Here is a tiny trained network, its code and every weight. The questions are about switching its units off for an input and a class, where a switched-off unit gives its printed mean instead of its output.

import numpy as np


def w(rows, s, z=0):
    codes = np.array(rows[::2]) - 128.0
    scale = np.full(codes.shape[1], s)
    scale[-1] = z or s
    return codes * scale


def f(y):
    return np.maximum(y, 0)


def log_softmax(a):
    a = a - a.max(-1, keepdims=True)
    return a - np.log(np.exp(a).sum(-1, keepdims=True))


def net(x, mask):
    res = np.array(x, float).reshape(1, 5) / 4 @ E
    y = f(res @ A[0][:, :-1].T + A[0][:, -1])
    res = res + np.where(mask, y, B[0][:, -1]) @ B[0][:, :-1]
    return log_softmax(res[-1] @ U[:, :-1].T + U[:, -1])


A, B = {}, {}
E = w([
[105,118,165,200,124,7,109,146,129,202],'x0',
[203,20,51,141,63,138,156,228,194,196],'x1',
[134,194,115,188,128,94,149,80,185,172],'x2',
[96,116,127,188,29,127,137,137,70,42],'x3',
[108,125,198,121,145,120,49,115,68,198],'x4',
],0.014)
A[0] = w([
[64,74,148,132,94,115,112,130,60,150,176],'neuron 1',
[152,39,95,88,93,96,129,199,99,123,216],'neuron 2',
[173,149,27,171,100,92,252,144,187,162,214],'neuron 3',
[76,91,79,97,124,139,146,147,164,237,235],'neuron 4',
[91,175,60,143,132,67,156,89,146,105,254],'neuron 5',
[158,72,143,148,101,103,129,249,118,143,163],'neuron 6',
[190,142,50,119,163,136,88,161,200,153,108],'neuron 7',
[109,149,159,147,59,181,177,152,101,97,194],'neuron 8',
],0.012,0.0052)
B[0] = w([
[120,143,60,193,192,138,83,125,50,186,186],'neuron 1',
[83,45,68,159,138,183,138,126,88,175,218],'neuron 2',
[153,61,135,162,76,63,208,116,191,89,250],'neuron 3',
[208,119,186,139,136,151,110,184,113,206,213],'neuron 4',
[27,109,218,118,136,96,186,94,174,88,193],'neuron 5',
[139,86,75,140,111,40,118,160,137,101,220],'neuron 6',
[121,69,167,41,100,140,162,137,148,98,201],'neuron 7',
[201,91,119,147,120,120,115,106,116,4,190],'neuron 8',
],0.011,0.024)
U = w([
[100,113,139,149,82,37,214,128,232,134,59],'0',
[131,178,143,162,44,193,151,67,71,29,254],'1',
[88,202,219,183,130,13,57,89,88,244,102],'2',
[238,55,80,66,63,152,142,202,200,206,88],'3',
[87,187,189,5,215,110,80,50,92,140,221],'4',
[89,49,38,167,73,82,127,176,92,160,42],'5',
],0.012,0.0077)

Each question gives the input, the list of numbers given to net, and the class t.
The units are the neurons (one row each of A and B). Each row of codes is followed by its name. A weight is (code - 128) times the scale printed after its matrix; where a second scale follows, it is the last column's (A, B and U).
mask holds one flag per neuron, in row order. A switched-off neuron (its flag False) gives its mean, the last column of its row in B, instead of its output. The means were averaged over made-up inputs and are rounded, as every weight is.
A unit's drop is (log p(t) with every unit on - log p(t) with that unit switched off) / (log p(t) with every unit on - log p(t) with every unit switched off).
The circuit of an input: a set's keep is (log p(t) with only the set's units on - log p(t) with every unit switched off) / (log p(t) with every unit on - log p(t) with every unit switched off). Starting from all 8 units, units are removed one at a time, each time the one whose removal leaves the highest keep (on an exact tie, the one counted first), for as long as the keep stays at least 0.8.
units of the circuit, in order: the units of the circuit, biggest drop first
most important unit: the unit with the biggest drop
k most important neurons: the k neurons with the biggest drops, biggest first
drop when u is switched off: that unit's drop, to one decimal
input [3,-4,4,-5,4], class 2: most important unit -> neuron 7
input [2,-8,3,2,-2], class 4: 2 most important neurons -> (neuron 3; neuron 6)
input [8,3,8,-8,3], class 3: 2 most important neurons -> (neuron 4; neuron 7)
input [-1,-1,2,-7,5], class 4: 3 most important neurons -> (neuron 3; neuron 6; neuron 2)
input [8,-8,4,1,-4], class 2: 4 most important neurons -> (neuron 3; neuron 7; neuron 6; neuron 8)
input [-5,3,-3,3,-8], class 0: 2 most important neurons -> (neuron 3; neuron 4)
input [6,-4,0,7,0], class 2: 3 most important neurons -> (neuron 1; neuron 3; neuron 7)
input [-8,3,3,7,-4], class 1: 2 most important neurons -> (neuron 8; neuron 6)
input [-4,6,7,-8,-7], class 0: 2 most important neurons -> (neuron 3; neuron 5)
input [5,7,-6,2,-5], class 5: 2 most important neurons -> (neuron 2; neuron 6)
input [-6,0,-2,1,-7], class 1: 3 most important neurons -> (neuron 8; neuron 6; neuron 4)
input [-2,-4,-6,-3,-1], class 4: drop when neuron 3 is switched off -> 0.3
input [7,-4,6,3,2], class 2: drop when neuron 4 is switched off -> 0.0
input [-3,-8,7,-1,0], class 4: units of the circuit, in order -> (neuron 3)
input [8,-7,0,5,-4], class 2: drop when neuron 3 is switched off -> 0.6
input [-8,3,6,2,0], class 0: drop when neuron 3 is switched off -> 0.2
